[[ -1  -9   8   1  28  -8   3 -14]
 [-10 -15  -8  11 -19  17  17  17]
 [ -8  -6   0   4  10   2  -2  -2]
 [ -8  11  16 -14  40  -8  -3   8]
 [ -8  17   1  -8   6   1 -18   9]
 [ -2   2  -2  -1  -7   5   2  10]
 [ -1   0   1  -1   3   0   2   2]
 [-14  53   1 -22  16  -5 -69   5]
 [  0   1   0   0   1   0  -1  -1]
 [-17  13   3  -6  19   4 -20  10]
 [-15   3   2   0  14   5  -9   7]
 [  0   9   1  -4   5  -3 -11  -2]]
:
[[ -9   8   1  28  -8   3 -14  -1]
 [-15  -8  11 -19  17  17  17 -10]
 [ -6   0   4  10   2  -2  -2  -8]
 [ 11  16 -14  40  -8  -3   8  -8]
 [ 17   1  -8   6   1 -18   9  -8]
 [  2  -2  -1  -7   5   2  10  -2]
 [  0   1  -1   3   0   2   2  -1]
 [ 53   1 -22  16  -5 -69   5 -14]
 [  1   0   0   1   0  -1  -1   0]
 [ 13   3  -6  19   4 -20  10 -17]
 [  3   2   0  14   5  -9   7 -15]
 [  9   1  -4   5  -3 -11  -2   0]]

[[  4   4   0  -1  -7   0  -4  -2]
 [ 11 -10  -5 -15  -8   0 -10   4]
 [  2 -28 -39  12 -34  68 -23   5]
 [ -1  16   4   0   5   0   7 -13]]
:
[[  4   0  -1  -7   0  -4  -2   4]
 [-10  -5 -15  -8   0 -10   4  11]
 [-28 -39  12 -34  68 -23   5   2]
 [ 16   4   0   5   0   7 -13  -1]]

[[-37   0   0  13  -2  15  -3   5   3 -30  -1  -1   1  -6  -4]
 [ 42  -6  26 -23  -6  64  -1  -2   7 -27   0   0  -2   0  11]]
:
[[  0   0  13  -2  15  -3   5   3 -30  -1  -1   1  -6  -4 -37]
 [ -6  26 -23  -6  64  -1  -2   7 -27   0   0  -2   0  11  42]]

[[ -2 -26  21   2  -7  22   1  11   6  10]
 [-11 -32   2  -1   1  43   0   2  -9   4]
 [ -6 -70  46  -5  -8  47   0  43  24  30]
 [-21  -5   6   1  -3  12  -2 -12 -18   7]]
:
[[-26  21   2  -7  22   1  11   6  10  -2]
 [-32   2  -1   1  43   0   2  -9   4 -11]
 [-70  46  -5  -8  47   0  43  24  30  -6]
 [ -5   6   1  -3  12  -2 -12 -18   7 -21]]

[[  0   1 -28 -66  19]
 [-31  10 -39 -13   3]]
:
[[  1 -28 -66  19   0]
 [ 10 -39 -13   3 -31]]

[[ -5 -14  10  12 -22  -4  -3]
 [  0  14  44  30  10  16   5]
 [ -1  13  14  33  15  18 -12]
 [-15 -40 -12 -25 -48 -29  12]
 [ 13  -9 -18 -19  -7  -5 -22]
 [  8  29  34  56  27  33 -19]
 [-11  11  23  36  11  15   5]
 [  5  -6  -5 -44  -6 -18  21]
 [ -5 -15   2  21 -17   3 -22]
 [  7   0   4 -33  -7 -14  24]]
:
[[-14  10  12 -22  -4  -3  -5]
 [ 14  44  30  10  16   5   0]
 [ 13  14  33  15  18 -12  -1]
 [-40 -12 -25 -48 -29  12 -15]
 [ -9 -18 -19  -7  -5 -22  13]
 [ 29  34  56  27  33 -19   8]
 [ 11  23  36  11  15   5 -11]
 [ -6  -5 -44  -6 -18  21   5]
 [-15   2  21 -17   3 -22  -5]
 [  0   4 -33  -7 -14  24   7]]

[[ 16 -11  36  18 -50 -19  18 -27  -3 -14]
 [ 40 -16 -12  13 -18  -2   8   6   7  14]
 [ -4  45 -23  31   3 -14  24  -6   2 -26]
 [ -8  22 -38 -34  31 -34  30  12  13  45]
 [-25 -22 -37  -4  11  -5  46 -28   5 -19]
 [ 51  30  11 -72 -19   0   0   9 -13 -28]
 [ 43 -17 -28  23  -6 -36 -10 -21 -10  -3]]
:
[[-11  36  18 -50 -19  18 -27  -3 -14  16]
 [-16 -12  13 -18  -2   8   6   7  14  40]
 [ 45 -23  31   3 -14  24  -6   2 -26  -4]
 [ 22 -38 -34  31 -34  30  12  13  45  -8]
 [-22 -37  -4  11  -5  46 -28   5 -19 -25]
 [ 30  11 -72 -19   0   0   9 -13 -28  51]
 [-17 -28  23  -6 -36 -10 -21 -10  -3  43]]
